Below are the code and all the weights of a small trained network. Each question names an input and a target symbol and asks about switching units off, where a switched-off unit gives its printed mean instead of its output.

import numpy as np


def w(rows, s, z=0):
    codes = np.array(rows[::2]) - 128.0
    scale = np.full(codes.shape[1], s)
    scale[-1] = z or s
    return codes * scale


def norm(h):
    return h / np.sqrt((h * h).mean(-1, keepdims=True) + 1e-5)


def f(y):
    return y / 2 * (1 + np.tanh(0.7978845608 * (y + 0.044715 * y**3)))


def softmax(a):
    e = np.exp(a - a.max(-1, keepdims=True))
    return e / e.sum(-1, keepdims=True)


def log_softmax(a):
    a = a - a.max(-1, keepdims=True)
    return a - np.log(np.exp(a).sum(-1, keepdims=True))


def net(x, mask):
    ids = ['γδζηλξπτφψ'.index(c) for c in x.split()]
    T = len(ids)
    res = E[ids] + P[:T]
    u = 0
    for l in range(3):
        r = norm(res)
        for j in range(2):
            rows = slice(2 * j, 2 * j + 2)
            q, k, v = (r @ M[l][rows].T for M in (Q, K, V))
            z = softmax(np.where(np.tri(T) > 0, q @ k.T / 2**0.5, -1e9)) @ v
            o = O[l][rows]
            res = res + np.where(mask[u + j], z, o[:, -1]) @ o[:, :-1]
        u += 2
        y = f(norm(res) @ A[l][:, :-1].T + A[l][:, -1])
        res = res + np.where(mask[u : u + 8], y, B[l][:, -1]) @ B[l][:, :-1]
        u += 8
    return log_softmax(norm(res)[-1] @ U[:, :-1].T + U[:, -1])


Q, K, V, O, A, B = {}, {}, {}, {}, {}, {}
E = w([
[191,4,178,122,108,222,182,47,124],'γ',
[178,185,191,97,4,170,60,135,90],'δ',
[175,104,11,183,110,120,42,8,64],'ζ',
[120,35,199,88,130,158,72,166,2],'η',
[148,148,76,50,180,197,88,132,60],'λ',
[201,105,190,240,154,62,151,96,58],'ξ',
[75,65,160,126,178,60,158,86,35],'π',
[246,157,96,85,86,38,167,197,126],'τ',
[152,53,90,213,221,182,164,167,243],'φ',
[1,163,46,62,110,156,162,160,98],'ψ',
],0.01)
P = w([
[143,52,4,167,102,84,45,117,56],'0',
[150,73,21,146,115,126,76,110,56],'1',
[151,80,35,130,126,137,92,118,67],'2',
[157,102,62,124,145,142,100,123,69],'3',
[153,112,82,116,164,145,113,123,77],'4',
[152,120,110,117,178,146,119,130,88],'5',
[143,132,129,109,195,149,130,134,101],'6',
[140,158,143,107,203,147,147,131,113],'7',
[138,177,162,108,212,140,158,134,129],'8',
[132,199,176,110,221,154,191,134,153],'9',
[142,223,199,106,229,152,198,147,159],'10',
[143,248,218,108,255,154,198,168,173],'11',
],0.0083)
Q[0] = w([
[129,66,112,108,166,97,166,123,112],'L0H1',
[182,145,130,112,202,211,102,144,63],'L0H1',
[145,143,108,127,216,99,145,199,34],'L0H2',
[222,125,128,93,184,253,70,129,35],'L0H2',
],0.007)
K[0] = w([
[127,154,109,117,120,123,132,153,127],'L0H1',
[140,201,139,150,186,109,151,104,139],'L0H1',
[128,159,137,127,123,120,188,140,133],'L0H2',
[111,197,166,99,251,116,157,154,130],'L0H2',
],0.013)
V[0] = w([
[188,10,187,79,121,118,129,118,105],'L0H1',
[159,144,186,152,174,158,235,151,102],'L0H1',
[102,146,169,94,183,137,22,252,130],'L0H2',
[61,49,206,180,30,163,72,236,118],'L0H2',
],0.0046)
O[0] = w([
[148,96,191,87,148,83,65,208,140,228],'L0H1',
[177,26,102,62,73,176,180,103,195,122],'L0H1',
[138,196,106,151,53,231,122,168,99,158],'L0H2',
[149,254,132,88,139,140,45,81,181,4],'L0H2',
],0.0061,0.0031)
A[0] = w([
[211,99,32,37,58,223,90,62,126,251],'L0N1',
[177,74,49,156,107,167,140,17,146,195],'L0N2',
[171,167,222,199,147,74,69,78,120,63],'L0N3',
[155,139,218,111,25,98,139,68,58,161],'L0N4',
[106,68,131,206,118,218,116,147,166,121],'L0N5',
[102,122,185,115,131,77,242,82,142,128],'L0N6',
[163,223,187,49,236,221,123,56,111,97],'L0N7',
[108,254,119,35,76,84,168,130,70,151],'L0N8',
],0.0052,0.0025)
B[0] = w([
[130,69,175,139,121,162,53,205,103,253],'L0N1',
[186,108,129,140,136,91,17,174,61,197],'L0N2',
[127,114,174,81,152,110,121,48,209,139],'L0N3',
[124,145,154,140,254,161,66,102,149,182],'L0N4',
[146,201,89,115,192,169,117,159,63,153],'L0N5',
[122,99,181,75,98,171,84,150,120,163],'L0N6',
[106,80,241,119,104,163,99,70,130,182],'L0N7',
[133,19,66,116,154,148,115,164,213,160],'L0N8',
],0.0058,0.0041)
Q[1] = w([
[112,125,141,180,189,169,101,134,139],'L1H1',
[212,2,161,109,254,147,128,202,113],'L1H1',
[123,146,102,162,109,75,157,90,180],'L1H2',
[159,67,181,83,217,92,98,147,90],'L1H2',
],0.01)
K[1] = w([
[112,121,168,66,103,109,176,121,139],'L1H1',
[117,147,148,97,134,172,217,156,194],'L1H1',
[133,79,69,126,116,126,71,127,122],'L1H2',
[128,164,151,87,154,158,247,163,209],'L1H2',
],0.011)
V[1] = w([
[106,137,206,57,60,126,177,117,39],'L1H1',
[254,213,103,135,114,76,168,192,101],'L1H1',
[121,107,187,214,110,150,137,43,39],'L1H2',
[95,156,89,137,175,55,159,77,126],'L1H2',
],0.0054)
O[1] = w([
[229,192,78,22,40,148,163,42,129,46],'L1H1',
[151,100,249,172,2,83,173,186,144,48],'L1H1',
[217,170,204,77,245,115,120,154,129,191],'L1H2',
[168,17,127,41,89,176,100,119,67,7],'L1H2',
],0.0053,0.0014)
A[1] = w([
[53,134,43,117,128,96,218,66,100,247],'L1N1',
[112,196,74,5,171,65,100,87,109,74],'L1N2',
[121,167,165,242,145,73,142,2,132,26],'L1N3',
[96,89,192,109,118,134,92,64,152,150],'L1N4',
[59,155,33,112,55,85,164,176,131,47],'L1N5',
[196,135,160,183,184,9,179,92,179,21],'L1N6',
[75,147,94,207,80,170,131,69,124,3],'L1N7',
[103,160,48,78,73,121,97,113,137,21],'L1N8',
],0.0073,0.0016)
B[1] = w([
[99,70,82,145,115,244,89,104,182,220],'L1N1',
[55,116,188,134,170,130,96,119,115,251],'L1N2',
[144,63,32,27,139,144,104,120,234,140],'L1N3',
[84,145,111,206,96,181,125,145,144,242],'L1N4',
[60,38,83,150,158,195,15,98,154,175],'L1N5',
[114,85,133,32,94,188,69,158,177,241],'L1N6',
[181,58,130,70,150,83,64,145,127,59],'L1N7',
[126,122,113,179,192,136,65,254,144,85],'L1N8',
],0.006,0.0015)
Q[2] = w([
[74,181,34,143,86,123,219,52,144],'L2H1',
[207,77,102,39,166,255,73,128,136],'L2H1',
[180,73,219,125,162,135,102,241,124],'L2H2',
[157,110,121,127,187,233,113,168,64],'L2H2',
],0.0089)
K[2] = w([
[157,139,54,132,106,51,59,106,131],'L2H1',
[46,130,148,35,134,172,234,106,163],'L2H1',
[157,145,165,122,174,209,254,180,178],'L2H2',
[89,105,119,58,162,179,183,126,194],'L2H2',
],0.0089)
V[2] = w([
[72,118,211,151,163,76,124,86,83],'L2H1',
[254,155,139,154,148,161,141,133,154],'L2H1',
[142,158,148,166,180,129,193,110,214],'L2H2',
[169,154,101,150,153,158,162,156,108],'L2H2',
],0.0074)
O[2] = w([
[31,179,225,125,84,52,171,85,78,252],'L2H1',
[182,71,158,245,164,107,89,75,128,57],'L2H1',
[60,84,111,135,150,59,1,154,62,5],'L2H2',
[46,153,78,159,221,116,165,143,56,153],'L2H2',
],0.0069,0.0044)
A[2] = w([
[98,165,70,165,119,103,156,183,216,98],'L2N1',
[108,68,137,106,113,104,93,154,180,127],'L2N2',
[131,133,135,108,163,104,164,95,214,98],'L2N3',
[88,168,104,150,131,147,154,119,115,156],'L2N4',
[134,98,119,91,96,125,149,208,154,172],'L2N5',
[97,96,144,161,128,119,111,153,83,251],'L2N6',
[113,160,162,145,146,121,95,142,245,76],'L2N7',
[125,113,94,196,176,145,112,110,125,234],'L2N8',
],0.011,0.0027)
B[2] = w([
[118,104,206,117,90,193,115,153,2,147],'L2N1',
[147,163,154,154,148,151,160,213,138,160],'L2N2',
[158,145,145,88,116,152,109,204,51,131],'L2N3',
[154,130,102,113,134,186,166,146,142,158],'L2N4',
[78,135,121,139,81,154,146,54,165,178],'L2N5',
[82,139,85,114,122,123,127,135,195,255],'L2N6',
[111,92,81,142,134,110,171,77,75,137],'L2N7',
[122,159,151,98,132,131,197,102,153,203],'L2N8',
],0.0091,0.0062)
U = w([
[167,8,172,154,162,157,84,118,89,78],'γ',
[120,229,169,159,118,161,54,85,200,138],'δ',
[140,123,81,163,123,90,98,64,107,254],'ζ',
[99,165,174,58,106,109,129,135,50,118],'η',
[122,117,41,86,117,205,138,133,111,142],'λ',
[168,79,146,60,140,90,112,158,224,100],'ξ',
[93,83,99,71,144,62,175,2,166,148],'π',
[127,99,126,170,18,116,177,119,155,139],'τ',
[146,174,99,200,183,129,196,197,109,82],'φ',
[41,83,75,146,166,141,88,178,169,114],'ψ',
],0.0082,0.0037)

Each question gives the input, a string of symbols that net reads in full, and the target symbol t.
The units are the heads (2 rows each of Q, K, V and O) and the neurons (one row each of A and B). Each row of codes is followed by its name. A weight is (code - 128) times the scale printed after its matrix; where a second scale follows, it is the last column's (O, A, B and U).
mask holds one flag per unit, layer by layer, with each layer's heads first. A switched-off unit (its flag False) gives its mean, the last column of its rows in O or B, instead of its output. The means were averaged over made-up inputs and are rounded, as every weight is.
A unit's drop is (log p(t) with every unit on - log p(t) with that unit switched off) / (log p(t) with every unit on - log p(t) with every unit switched off).
The circuit of an input: a set's keep is (log p(t) with only the set's units on - log p(t) with every unit switched off) / (log p(t) with every unit on - log p(t) with every unit switched off). Starting from the 12 units with the biggest drops (on a tie, the unit counted first), units are removed one at a time, each time the one whose removal leaves the highest keep (on an exact tie, the one counted first), for as long as the keep stays at least 0.8.
units of the circuit, in order: the units of the circuit, biggest drop first
k most important neurons: the k neurons with the biggest drops, biggest first
heads that matter: for each layer, one digit per head in row order, 1 if its drop is at least 0.15 and else 0, layers parted by /
input ξ δ τ ξ τ γ ψ φ, target λ: heads that matter => 00 / 11 / 10
input η γ ψ δ τ γ δ π λ ζ φ π, target ψ: heads that matter => 00 / 00 / 01
input δ τ ψ η ψ δ τ γ, target τ: heads that matter => 00 / 11 / 00
input η ζ π δ η η λ φ φ ξ ζ, target ψ: units of the circuit, in order => (L1H1)
input ξ ψ η γ ζ η, target δ: units of the circuit, in order => (L0H2; L1H2)
input λ η π λ ζ γ δ φ η ξ, target ψ: heads that matter => 01 / 00 / 01
input η η φ γ η η τ η λ ζ γ, target φ: heads that matter => 01 / 01 / 01
input η π τ τ, target τ: units of the circuit, in order => (L1H1; L2N5)
input δ π λ, target η: heads that matter => 10 / 01 / 10
input ξ λ δ ξ η φ ψ γ, target λ: units of the circuit, in order => (L0N2; L2H1; L1H1)
input η π π ψ ξ π η γ τ ξ η, target τ: units of the circuit, in order => (L0N2; L1H1; L1H2)
input ζ τ λ λ π π λ η π ζ ζ, target η: units of the circuit, in order => (L2H1; L0N2)
input ζ δ ψ ζ π π η ψ η, target λ: heads that matter => 00 / 11 / 00
input γ γ φ λ τ π ξ γ γ, target γ: 2 most important neurons => (L0N7; L0N2)
input δ η δ η δ λ ψ ζ τ, target λ: most important neuron => (L1N5)
input λ ζ ξ π ζ ζ γ ξ ζ, target γ: units of the circuit, in order => (L0N1; L2H1)
input ψ η π π δ ξ, target η: heads that matter => 00 / 01 / 10
input λ ζ φ π δ ψ γ, target λ: units of the circuit, in order => (L2H1; L1H1)
input π γ η η δ λ δ γ λ ψ ξ φ, target λ: units of the circuit, in order => (L1H1; L0N5; L2H1; L2N1)
input ψ γ ψ η η ζ ψ η ψ ζ, target λ: units of the circuit, in order => (L2H1)
input τ λ η η δ δ λ δ, target φ: heads that matter => 01 / 01 / 00
input ζ γ ξ π δ η ξ ξ, target γ: 3 most important neurons => (L1N6; L2N6; L2N8)
input ζ η ψ π ζ φ γ π φ η ζ ψ, target λ: 2 most important neurons => (L0N8; L1N1)
input η ψ γ λ η η ξ γ λ η, target φ: heads that matter => 01 / 01 / 11
input τ ζ λ ψ δ, target λ: 2 most important neurons => (L0N8; L0N4)
input δ δ φ γ γ η π γ ξ φ ζ, target ψ: 2 most important neurons => (L2N6; L0N1)
input λ ξ η δ λ τ π ζ τ ζ ζ, target τ: units of the circuit, in order => (L1H1)
input π ξ ψ φ φ η ξ γ γ, target γ: 3 most important neurons => (L0N2; L0N1; L0N3)
